Here is a tiny trained network, its code and every weight. The questions are about switching its units off for an input and a target symbol, where a switched-off unit gives its printed mean instead of its output.

import numpy as np


def w(rows, s, z=0):
    codes = np.array(rows[::2]) - 128.0
    scale = np.full(codes.shape[1], s)
    scale[-1] = z or s
    return codes * scale


def softmax(a):
    e = np.exp(a - a.max(-1, keepdims=True))
    return e / e.sum(-1, keepdims=True)


def log_softmax(a):
    a = a - a.max(-1, keepdims=True)
    return a - np.log(np.exp(a).sum(-1, keepdims=True))


def net(x, mask):
    ids = ['ΛΞαγδεηπτω'.index(c) for c in x.split()]
    T = len(ids)
    res = E[ids] + P[:T]
    u = 0
    for l in range(3):
        r = res
        for j in range(2):
            rows = slice(4 * j, 4 * j + 4)
            q, k, v = (r @ M[l][rows].T for M in (Q, K, V))
            z = softmax(np.where(np.tri(T) > 0, q @ k.T / 4**0.5, -1e9)) @ v
            o = O[l][rows]
            res = res + np.where(mask[u + j], z, o[:, -1]) @ o[:, :-1]
        u += 2
    return log_softmax(res[-1] @ U[:, :-1].T + U[:, -1])


Q, K, V, O = {}, {}, {}, {}
E = w([
[134,150,134,203,149,163,54,77,105,133,116],'Λ',
[85,112,67,150,80,158,94,162,143,167,131],'Ξ',
[108,93,152,99,184,162,75,156,5,118,185],'α',
[190,157,53,53,161,177,177,147,45,149,161],'γ',
[49,108,116,81,197,44,49,78,160,110,125],'δ',
[165,168,114,229,77,87,128,143,135,192,83],'ε',
[143,45,84,166,127,178,96,119,160,137,146],'η',
[189,123,152,138,63,165,75,181,175,70,157],'π',
[70,147,94,134,204,215,129,116,106,225,94],'τ',
[128,112,195,161,143,112,87,211,101,181,130],'ω',
],0.018)
P = w([
[115,150,136,137,127,99,160,144,134,83,145],'0',
[181,158,77,71,123,105,43,82,139,178,165],'1',
[108,106,21,153,176,120,165,201,129,33,108],'2',
[130,210,156,114,96,85,185,65,170,182,239],'3',
[152,99,44,130,128,102,52,162,94,40,37],'4',
[62,148,141,209,126,72,202,135,111,78,247],'5',
],0.012)
Q[0] = w([
[151,119,153,143,82,83,118,115,95,160,161],'0.h0',
[142,60,22,240,151,166,86,198,102,149,193],'0.h0',
[108,130,113,142,164,107,114,210,112,72,65],'0.h0',
[48,118,165,206,137,119,254,143,134,91,211],'0.h0',
[145,138,131,137,158,120,113,174,175,200,218],'0.h1',
[162,126,68,185,160,116,53,200,88,127,90],'0.h1',
[133,114,167,68,70,129,80,153,137,202,75],'0.h1',
[207,144,124,63,135,124,19,56,99,100,102],'0.h1',
],0.01)
K[0] = w([
[138,128,79,77,157,169,115,136,173,144,111],'0.h0',
[55,68,109,124,102,101,137,73,145,82,163],'0.h0',
[118,127,168,134,118,162,243,141,120,106,78],'0.h0',
[132,167,157,125,107,113,157,56,161,169,249],'0.h0',
[96,141,158,92,123,78,77,141,135,178,105],'0.h1',
[56,142,154,134,141,91,168,170,137,67,76],'0.h1',
[169,96,90,96,161,98,80,130,122,74,92],'0.h1',
[150,103,110,142,134,173,139,162,131,123,27],'0.h1',
],0.012)
V[0] = w([
[62,150,83,129,59,98,121,144,104,135,187],'0.h0',
[129,174,133,151,179,91,137,121,140,110,182],'0.h0',
[116,181,110,125,105,148,62,154,72,121,93],'0.h0',
[84,215,122,73,130,100,105,186,164,122,94],'0.h0',
[208,117,178,153,218,101,167,132,121,115,107],'0.h1',
[134,104,119,137,176,94,155,130,182,156,104],'0.h1',
[134,132,74,156,104,119,118,2,96,47,117],'0.h1',
[114,172,132,160,113,171,192,115,127,131,112],'0.h1',
],0.0078)
O[0] = w([
[50,183,123,115,97,115,113,162,113,129,147,238],'0.h0',
[89,151,180,166,126,136,208,92,72,62,104,131],'0.h0',
[82,183,135,123,141,142,99,142,2,94,142,114],'0.h0',
[92,174,72,106,35,150,132,113,114,71,60,1],'0.h0',
[188,44,186,144,167,108,138,100,98,134,76,9],'0.h1',
[148,102,91,77,148,127,163,61,145,143,119,137],'0.h1',
[193,159,108,155,248,114,110,140,116,83,157,118],'0.h1',
[108,184,155,140,158,119,137,230,187,169,96,104],'0.h1',
],0.0078,0.0031)
Q[1] = w([
[163,150,148,112,95,129,188,119,136,87,130],'1.h0',
[115,104,101,162,141,129,166,162,97,105,114],'1.h0',
[177,88,109,62,113,43,151,175,92,145,104],'1.h0',
[153,137,123,109,101,95,169,185,105,157,166],'1.h0',
[81,132,140,187,166,133,230,172,161,75,168],'1.h1',
[158,130,159,146,138,135,114,128,115,95,160],'1.h1',
[165,105,78,139,140,158,120,166,117,109,74],'1.h1',
[66,79,119,147,166,94,81,247,94,131,126],'1.h1',
],0.012)
K[1] = w([
[204,131,132,185,37,149,192,123,110,177,153],'1.h0',
[119,129,106,158,130,132,163,177,117,51,102],'1.h0',
[226,113,99,95,90,206,124,247,87,121,106],'1.h0',
[135,111,162,80,160,205,167,216,100,186,255],'1.h0',
[128,181,240,100,56,123,148,32,121,215,251],'1.h1',
[102,136,60,99,108,117,145,115,141,159,99],'1.h1',
[35,96,170,149,147,82,218,182,125,69,101],'1.h1',
[127,162,129,217,141,189,243,147,167,93,199],'1.h1',
],0.0077)
V[1] = w([
[93,86,141,10,163,74,196,223,170,111,132],'1.h0',
[97,140,86,86,139,2,114,55,149,140,101],'1.h0',
[164,95,118,180,128,66,131,125,87,75,76],'1.h0',
[84,176,148,235,137,237,121,64,193,137,27],'1.h0',
[233,168,95,111,70,40,215,192,79,129,146],'1.h1',
[193,195,203,6,151,255,209,189,118,140,164],'1.h1',
[81,138,49,162,187,147,187,87,96,219,95],'1.h1',
[134,233,211,175,142,144,60,41,134,214,99],'1.h1',
],0.0055)
O[1] = w([
[99,149,111,112,120,156,97,1,164,151,101,94],'1.h0',
[131,142,125,119,118,104,107,115,111,68,137,120],'1.h0',
[91,122,130,156,158,207,51,57,106,113,143,12],'1.h0',
[188,125,105,3,167,112,78,218,102,158,78,5],'1.h0',
[153,154,68,212,63,151,95,13,146,151,116,109],'1.h1',
[189,123,86,9,126,124,149,102,55,85,191,95],'1.h1',
[116,80,18,152,141,49,196,139,93,155,97,246],'1.h1',
[195,165,160,117,117,67,44,161,61,135,67,37],'1.h1',
],0.0076,0.0033)
Q[2] = w([
[2,122,48,188,122,103,88,169,103,131,214],'2.h0',
[175,142,138,110,117,122,178,132,129,164,140],'2.h0',
[162,102,135,90,164,140,130,50,132,95,44],'2.h0',
[162,143,79,157,107,206,138,182,176,129,108],'2.h0',
[88,185,153,75,154,129,146,114,204,127,91],'2.h1',
[148,139,173,166,136,75,140,127,137,111,149],'2.h1',
[97,168,145,133,174,162,189,118,110,112,161],'2.h1',
[153,115,140,92,73,88,141,126,141,138,145],'2.h1',
],0.0094)
K[2] = w([
[62,89,102,119,144,2,93,82,157,39,147],'2.h0',
[183,113,115,120,95,100,155,115,118,153,134],'2.h0',
[142,112,109,97,150,230,191,133,101,162,83],'2.h0',
[136,107,136,178,81,109,154,157,140,40,70],'2.h0',
[175,119,147,129,76,185,136,190,138,207,96],'2.h1',
[172,154,103,150,137,46,134,187,152,142,209],'2.h1',
[86,177,168,211,108,189,175,113,90,163,162],'2.h1',
[162,170,160,92,112,90,72,92,124,141,88],'2.h1',
],0.0091)
V[2] = w([
[152,144,128,158,120,61,186,132,142,28,101],'2.h0',
[212,103,115,89,65,59,88,141,213,16,105],'2.h0',
[118,132,161,125,151,64,107,49,154,75,166],'2.h0',
[215,82,159,202,57,172,183,182,135,104,157],'2.h0',
[171,120,111,83,119,141,97,110,172,91,98],'2.h1',
[183,68,79,155,74,162,119,197,75,151,129],'2.h1',
[253,157,135,123,102,80,193,174,197,96,128],'2.h1',
[141,143,150,89,107,96,121,103,180,131,97],'2.h1',
],0.0061)
O[2] = w([
[209,204,160,80,120,203,133,163,174,200,96,146],'2.h0',
[85,201,123,110,178,254,231,118,93,183,133,107],'2.h0',
[133,157,186,103,161,126,166,156,157,96,75,147],'2.h0',
[146,147,101,70,113,168,78,87,61,245,166,122],'2.h0',
[47,193,169,193,170,174,222,167,65,168,132,22],'2.h1',
[92,129,188,142,151,120,91,134,178,144,115,213],'2.h1',
[83,147,152,191,146,227,123,113,74,193,148,104],'2.h1',
[86,101,90,199,126,186,188,176,113,111,79,2],'2.h1',
],0.0071,0.0046)
U = w([
[170,161,118,186,228,113,30,156,73,97,157,68],'Λ',
[55,165,57,129,99,107,50,164,209,131,186,2],'Ξ',
[164,79,148,95,115,96,68,119,151,85,159,33],'α',
[161,130,43,128,145,102,144,7,88,123,145,147],'γ',
[151,126,160,122,145,128,142,100,175,91,82,184],'δ',
[171,171,91,227,135,82,70,47,167,205,33,123],'ε',
[132,54,130,148,221,113,110,99,253,206,205,149],'η',
[128,140,165,93,111,230,57,117,137,108,149,161],'π',
[112,89,93,14,186,75,140,124,98,204,44,170],'τ',
[82,5,203,99,39,138,129,57,98,166,27,227],'ω',
],0.0047,0.0066)

Each question gives the input, a string of symbols that net reads in full, and the target symbol t.
The units are the heads (4 rows each of Q, K, V and O). Each row of codes is followed by its name. A weight is (code - 128) times the scale printed after its matrix; where a second scale follows, it is the last column's (O and U).
mask holds one flag per head, layer by layer. A switched-off head (its flag False) gives its mean, the last column of its rows in O, instead of its output. The means were averaged over made-up inputs and are rounded, as every weight is.
A unit's drop is (log p(t) with every unit on - log p(t) with that unit switched off) / (log p(t) with every unit on - log p(t) with every unit switched off).
The circuit of an input: a set's keep is (log p(t) with only the set's units on - log p(t) with every unit switched off) / (log p(t) with every unit on - log p(t) with every unit switched off). Starting from all 6 units, units are removed one at a time, each time the one whose removal leaves the highest keep (on an exact tie, the one counted first), for as long as the keep stays at least 0.8.
circuit, biggest first: the units of the circuit, biggest drop first
most important unit: the unit with the biggest drop
which heads matter: for each layer, one digit per head in row order, 1 if its drop is at least 0.15 and else 0, layers parted by /
input ε δ η ε, target δ: most important unit => 2.h0
input γ δ γ τ, target δ: circuit, biggest first => (2.h0; 1.h0)
input π γ Λ, target π: which heads matter => 00 / 01 / 10
input η τ η Λ α, target α: circuit, biggest first => (2.h1; 1.h0; 2.h0)
input η π τ η τ, target τ: which heads matter => 00 / 01 / 00
input η η Λ, target Λ: which heads matter => 01 / 10 / 00
input Ξ Ξ Ξ, target Ξ: circuit, biggest first => (0.h0; 0.h1)
input η ω ε, target η: which heads matter => 10 / 00 / 00
input ε ω η η, target ω: which heads matter => 01 / 01 / 00
input δ δ γ γ, target δ: which heads matter => 00 / 00 / 10
input η π δ η, target δ: circuit, biggest first => (2.h0; 1.h0)
input Ξ γ γ, target Ξ: which heads matter => 11 / 00 / 00
input Λ η η γ π ε, target γ: which heads matter => 00 / 01 / 00
input Ξ γ γ τ, target γ: circuit, biggest first => (1.h1)
input η η η Ξ γ η, target Ξ: which heads matter => 01 / 00 / 00
input η γ η Λ ε γ, target Λ: which heads matter => 01 / 01 / 00
input Λ τ γ η η α, target α: circuit, biggest first => (2.h1; 2.h0)
input η η ε τ Ξ Ξ, target τ: which heads matter => 00 / 11 / 00
input ε π τ α Ξ π, target π: circuit, biggest first => (2.h0; 1.h1)
input ω η γ η η, target η: circuit, biggest first => (0.h0; 2.h1)
input ε τ Ξ, target ε: circuit, biggest first => (1.h1)
input Λ Ξ π Λ γ, target π: circuit, biggest first => (1.h1; 2.h0)
input η γ η η η, target η: which heads matter => 10 / 01 / 00
input τ ω Ξ γ η, target Ξ: circuit, biggest first => (0.h1; 0.h0; 1.h1)
input Ξ γ Ξ Λ π, target Ξ: circuit, biggest first => (1.h1; 0.h0)
input η α η ε ε, target η: circuit, biggest first => (1.h1; 0.h0)
input γ δ η η π δ, target δ: circuit, biggest first => (2.h0)
input η η ω η γ, target ω: which heads matter => 01 / 00 / 00
